Below are the code and all the weights of a small trained network. Each question names an input and a class and asks about switching units off, where a switched-off unit gives its printed mean instead of its output.

import numpy as np


def w(rows, s, z=0):
    codes = np.array(rows[::2]) - 128.0
    scale = np.full(codes.shape[1], s)
    scale[-1] = z or s
    return codes * scale


def norm(h):
    return h / np.sqrt((h * h).mean(-1, keepdims=True) + 1e-5)


def f(y):
    return np.maximum(y, 0)


def log_softmax(a):
    a = a - a.max(-1, keepdims=True)
    return a - np.log(np.exp(a).sum(-1, keepdims=True))


def net(x, mask):
    res = np.array(x, float).reshape(1, 5) / 4 @ E
    u = 0
    for l in range(3):
        y = f(norm(res) @ A[l][:, :-1].T + A[l][:, -1])
        res = res + np.where(mask[u : u + 13], y, B[l][:, -1]) @ B[l][:, :-1]
        u += 13
    return log_softmax(norm(res)[-1] @ U[:, :-1].T + U[:, -1])


A, B = {}, {}
E = w([
[125,134,132],'x0',
[41,60,61],'x1',
[130,123,126],'x2',
[126,127,128],'x3',
[227,162,2],'x4',
],0.0046)
A[0] = w([
[30,83,112,202],'0.n1',
[166,151,156,69],'0.n2',
[114,136,132,2],'0.n3',
[7,127,129,227],'0.n4',
[141,105,77,220],'0.n5',
[190,139,179,62],'0.n6',
[110,128,140,66],'0.n7',
[86,143,152,218],'0.n8',
[131,193,75,100],'0.n9',
[77,94,170,202],'0.n10',
[100,136,88,190],'0.n11',
[127,156,157,135],'0.n12',
[187,131,139,133],'0.n13',
],0.018,0.0026)
B[0] = w([
[46,84,109,246],'0.n1',
[103,167,100,162],'0.n2',
[106,227,147,128],'0.n3',
[76,2,160,250],'0.n4',
[90,129,157,186],'0.n5',
[115,159,147,178],'0.n6',
[150,102,146,143],'0.n7',
[207,80,136,184],'0.n8',
[135,80,133,175],'0.n9',
[176,53,157,218],'0.n10',
[104,148,164,171],'0.n11',
[110,81,129,157],'0.n12',
[95,45,154,169],'0.n13',
],0.0084,0.011)
A[1] = w([
[45,152,161,123],'1.n1',
[115,56,248,203],'1.n2',
[147,174,189,103],'1.n3',
[71,150,127,127],'1.n4',
[112,157,100,5],'1.n5',
[112,139,100,81],'1.n6',
[142,141,134,29],'1.n7',
[157,116,64,125],'1.n8',
[98,74,118,195],'1.n9',
[84,114,101,224],'1.n10',
[101,108,147,50],'1.n11',
[143,113,148,73],'1.n12',
[185,147,182,130],'1.n13',
],0.014,0.0029)
B[1] = w([
[92,84,122,154],'1.n1',
[31,82,159,253],'1.n2',
[31,184,73,136],'1.n3',
[100,175,126,139],'1.n4',
[101,114,164,128],'1.n5',
[187,146,143,129],'1.n6',
[114,134,96,128],'1.n7',
[188,3,197,132],'1.n8',
[241,66,154,193],'1.n9',
[141,107,174,162],'1.n10',
[73,141,178,151],'1.n11',
[110,173,146,138],'1.n12',
[29,111,35,142],'1.n13',
],0.0048,0.019)
A[2] = w([
[85,121,191,72],'2.n1',
[118,85,151,85],'2.n2',
[160,212,186,2],'2.n3',
[12,126,127,92],'2.n4',
[105,120,152,75],'2.n5',
[142,152,117,88],'2.n6',
[131,70,153,168],'2.n7',
[193,186,99,107],'2.n8',
[129,164,152,3],'2.n9',
[80,86,119,105],'2.n10',
[160,242,87,71],'2.n11',
[155,67,121,190],'2.n12',
[156,220,139,5],'2.n13',
],0.011,0.0029)
B[2] = w([
[80,83,145,207],'2.n1',
[101,76,174,212],'2.n2',
[47,68,135,128],'2.n3',
[117,189,17,237],'2.n4',
[86,73,139,163],'2.n5',
[176,102,111,128],'2.n6',
[170,243,188,255],'2.n7',
[85,122,71,128],'2.n8',
[107,129,126,128],'2.n9',
[20,125,119,231],'2.n10',
[49,122,158,128],'2.n11',
[255,227,237,223],'2.n12',
[97,218,96,128],'2.n13',
],0.0049,0.0084)
U = w([
[254,52,225,254],'0',
[54,97,84,254],'1',
[137,77,242,63],'2',
[94,120,165,247],'3',
[130,87,181,141],'4',
[171,155,65,2],'5',
[175,145,136,2],'6',
],0.0092,0.0029)

Each question gives the input, the list of numbers given to net, and the class t.
The units are the neurons (one row each of A and B). Each row of codes is followed by its name. A weight is (code - 128) times the scale printed after its matrix; where a second scale follows, it is the last column's (A, B and U).
mask holds one flag per neuron, layer by layer. A switched-off neuron (its flag False) gives its mean, the last column of its row in B, instead of its output. The means were averaged over made-up inputs and are rounded, as every weight is.
A unit's drop is (log p(t) with every unit on - log p(t) with that unit switched off) / (log p(t) with every unit on - log p(t) with every unit switched off).
The circuit of an input: a set's keep is (log p(t) with only the set's units on - log p(t) with every unit switched off) / (log p(t) with every unit on - log p(t) with every unit switched off). Starting from the 12 units with the biggest drops (on a tie, the unit counted first), units are removed one at a time, each time the one whose removal leaves the highest keep (on an exact tie, the one counted first), for as long as the keep stays at least 0.8.
units of the circuit, in order: the units of the circuit, biggest drop first
most important unit: the unit with the biggest drop
k most important neurons of layer l: the k neurons of layer l with the biggest drops, biggest first
drop when u is switched off: that unit's drop, to one decimal
input [-8,8,1,3,8], class 0: 2 most important neurons of layer 1 -> [1.n2 1.n8]
input [0,5,6,-5,8], class 0: units of the circuit, in order -> [0.n4 0.n1 1.n2]
input [6,-2,4,2,7], class 0: most important unit -> 0.n4
input [-2,3,-6,-1,8], class 0: units of the circuit, in order -> [0.n4 0.n1 1.n2]
input [-4,5,0,3,7], class 0: units of the circuit, in order -> [0.n1 0.n4 1.n2]
input [-6,6,3,-1,7], class 0: 3 most important neurons of layer 0 -> [0.n1 0.n4 0.n13]
input [5,-8,3,6,-5], class 1: 2 most important neurons of layer 2 -> [2.n12 2.n4]
input [-2,-6,-4,3,4], class 1: 2 most important neurons of layer 1 -> [1.n13 1.n9]
input [-2,-8,-3,0,1], class 1: 2 most important neurons of layer 0 -> [0.n4 0.n1]
input [-2,-6,6,-6,-1], class 1: 4 most important neurons of layer 0 -> [0.n4 0.n1 0.n6 0.n10]
input [7,-8,3,-5,4], class 1: 4 most important neurons of layer 0 -> [0.n4 0.n1 0.n10 0.n13]
input [3,-7,4,-2,3], class 1: 4 most important neurons of layer 0 -> [0.n4 0.n1 0.n10 0.n6]
input [2,-7,3,7,-1], class 1: drop when 1.n3 is switched off -> 0.1
input [-5,5,-6,-6,8], class 0: drop when 0.n8 is switched off -> 0.0
input [-4,1,7,-7,8], class 0: drop when 1.n2 is switched off -> 0.2
